Here is a tiny trained network, its code and every weight. The questions are about switching its units off for an input and a target symbol, where a switched-off unit gives its printed mean instead of its output.

import numpy as np


def w(rows, s, z=0):
    codes = np.array(rows[::2]) - 128.0
    scale = np.full(codes.shape[1], s)
    scale[-1] = z or s
    return codes * scale


def norm(h):
    return h / np.sqrt((h * h).mean(-1, keepdims=True) + 1e-5)


def f(y):
    return np.maximum(y, 0)


def softmax(a):
    e = np.exp(a - a.max(-1, keepdims=True))
    return e / e.sum(-1, keepdims=True)


def log_softmax(a):
    a = a - a.max(-1, keepdims=True)
    return a - np.log(np.exp(a).sum(-1, keepdims=True))


def net(x, mask):
    ids = ['βγδεζηθμξστφψω'.index(c) for c in x.split()]
    T = len(ids)
    res = E[ids] + P[:T]
    r = norm(res)
    for j in range(3):
        rows = slice(3 * j, 3 * j + 3)
        q, k, v = (r @ M[0][rows].T for M in (Q, K, V))
        z = softmax(np.where(np.tri(T) > 0, q @ k.T / 3**0.5, -1e9)) @ v
        o = O[0][rows]
        res = res + np.where(mask[j], z, o[:, -1]) @ o[:, :-1]
    y = f(norm(res) @ A[0][:, :-1].T + A[0][:, -1])
    res = res + np.where(mask[3:7], y, B[0][:, -1]) @ B[0][:, :-1]
    return log_softmax(norm(res)[-1] @ U[:, :-1].T + U[:, -1])


Q, K, V, O, A, B = {}, {}, {}, {}, {}, {}
E = w([
[146,120,162,209,8],'β',
[178,175,174,132,57],'γ',
[131,123,150,132,130],'δ',
[131,124,150,134,130],'ε',
[130,121,152,135,131],'ζ',
[125,121,191,87,160],'η',
[114,118,146,131,130],'θ',
[104,121,137,117,118],'μ',
[151,94,131,113,134],'ξ',
[111,104,118,128,124],'σ',
[120,118,82,148,133],'τ',
[132,113,123,95,117],'φ',
[113,155,122,141,140],'ψ',
[143,151,92,90,139],'ω',
],0.016)
P = w([
[152,156,126,187,1],'0',
[121,142,123,175,51],'1',
[111,136,116,167,83],'2',
[103,126,133,164,119],'3',
[98,125,124,152,146],'4',
[84,120,132,147,162],'5',
[80,119,133,137,181],'6',
],0.005)
Q[0] = w([
[181,246,65,188,72],'h0',
[190,197,67,105,104],'h0',
[77,77,124,119,32],'h0',
[124,143,162,137,182],'h1',
[202,164,118,58,120],'h1',
[83,133,139,216,154],'h1',
[93,89,112,191,128],'h2',
[254,149,100,62,123],'h2',
[163,181,105,166,90],'h2',
],0.011)
K[0] = w([
[153,169,149,164,74],'h0',
[177,160,175,163,105],'h0',
[152,98,72,78,89],'h0',
[98,73,114,114,143],'h1',
[125,113,165,136,5],'h1',
[91,141,92,127,230],'h1',
[114,152,93,138,178],'h2',
[160,118,173,116,67],'h2',
[165,162,137,175,38],'h2',
],0.012)
V[0] = w([
[33,180,126,170,109],'h0',
[161,81,67,103,135],'h0',
[200,134,145,254,185],'h0',
[111,176,99,162,164],'h1',
[121,205,136,77,115],'h1',
[96,172,148,192,176],'h1',
[86,138,195,71,103],'h2',
[78,86,86,96,81],'h2',
[154,227,112,152,133],'h2',
],0.0069)
O[0] = w([
[57,171,128,157,190,252],'h0',
[210,113,72,131,128,47],'h0',
[66,2,144,94,129,48],'h0',
[81,147,89,106,73,91],'h1',
[103,157,152,88,163,60],'h1',
[110,165,140,161,31,199],'h1',
[135,145,236,138,132,204],'h2',
[146,138,130,207,170,209],'h2',
[45,158,90,53,125,57],'h2',
],0.006,0.0023)
A[0] = w([
[84,200,13,98,254,185],'n0',
[117,177,184,172,144,68],'n1',
[123,66,203,168,75,209],'n2',
[94,106,146,14,171,255],'n3',
],0.0051,0.0024)
B[0] = w([
[168,113,35,7,144,179],'n0',
[130,53,82,108,166,193],'n1',
[150,97,29,2,156,253],'n2',
[229,200,30,92,225,161],'n3',
],0.0044,0.005)
U = w([
[127,125,137,182,16,210],'β',
[148,201,189,71,51,136],'γ',
[118,108,134,88,119,96],'δ',
[102,83,137,66,111,156],'ε',
[103,90,147,106,127,110],'ζ',
[163,136,218,64,203,77],'η',
[41,70,200,171,172,251],'θ',
[87,232,180,201,183,175],'μ',
[223,35,123,113,127,55],'ξ',
[143,93,90,254,207,32],'σ',
[81,90,5,165,130,70],'τ',
[231,220,127,173,121,152],'φ',
[25,227,100,109,96,154],'ψ',
[166,198,54,42,179,111],'ω',
],0.009,0.0014)

Each question gives the input, a string of symbols that net reads in full, and the target symbol t.
The units are the heads (3 rows each of Q, K, V and O) and the neurons (one row each of A and B). Each row of codes is followed by its name. A weight is (code - 128) times the scale printed after its matrix; where a second scale follows, it is the last column's (O, A, B and U).
mask holds one flag per unit, heads first, then neurons. A switched-off unit (its flag False) gives its mean, the last column of its rows in O or B, instead of its output. The means were averaged over made-up inputs and are rounded, as every weight is.
A unit's drop is (log p(t) with every unit on - log p(t) with that unit switched off) / (log p(t) with every unit on - log p(t) with every unit switched off).
The circuit of an input: a set's keep is (log p(t) with only the set's units on - log p(t) with every unit switched off) / (log p(t) with every unit on - log p(t) with every unit switched off). Starting from all 7 units, units are removed one at a time, each time the one whose removal leaves the highest keep (on an exact tie, the one counted first), for as long as the keep stays at least 0.8.
units of the circuit, in order: the units of the circuit, biggest drop first
k most important neurons: the k neurons with the biggest drops, biggest first
heads that matter: for each layer, one digit per head in row order, 1 if its drop is at least 0.15 and else 0, layers parted by /
drop when u is switched off: that unit's drop, to one decimal
input ζ δ ξ ζ, target ξ: units of the circuit, in order	h0
input ω η μ, target ω: units of the circuit, in order	h1, h0
input σ δ ψ ε σ θ θ, target σ: units of the circuit, in order	h2, h1
input σ θ ψ φ ψ σ ζ, target ψ: heads that matter	011
input η θ ω ε ε, target ω: heads that matter	001
input β β φ ε ψ δ, target ψ: heads that matter	010
input θ η ξ ψ φ ζ μ, target φ: heads that matter	100
input ε γ η ω δ, target ω: units of the circuit, in order	h2, h0
input μ η θ, target μ: heads that matter	100
input τ φ ψ η ε, target ψ: heads that matter	011
input ω θ ω σ σ ε, target σ: heads that matter	000
input ω ψ ψ ψ β φ μ, target φ: heads that matter	100
input ω ω μ θ, target ω: heads that matter	011
input δ ξ ξ β ζ, target ξ: most important neuron	n2
input θ θ θ ξ θ θ, target ξ: heads that matter	101
input ω ψ η σ δ, target σ: heads that matter	100
input θ σ θ σ μ, target σ: heads that matter	001
input ε ζ σ ζ θ τ ε, target τ: heads that matter	011
input θ φ σ, target φ: heads that matter	100
input τ β δ η τ δ, target τ: units of the circuit, in order	h1
input τ τ ω ε ε, target ω: units of the circuit, in order	h2, n0
input τ ε δ, target τ: heads that matter	001
input ω ε ζ τ τ ε θ, target τ: drop when h1 is switched off	0.2
input μ θ σ ξ ε ε, target ξ: drop when n2 is switched off	0.2
input β β φ ζ θ δ ε, target θ: drop when h1 is switched off	0.4
input β ξ θ, target ξ: drop when h0 is switched off	0.3
input μ η μ φ θ σ θ, target σ: most important neuron	n1
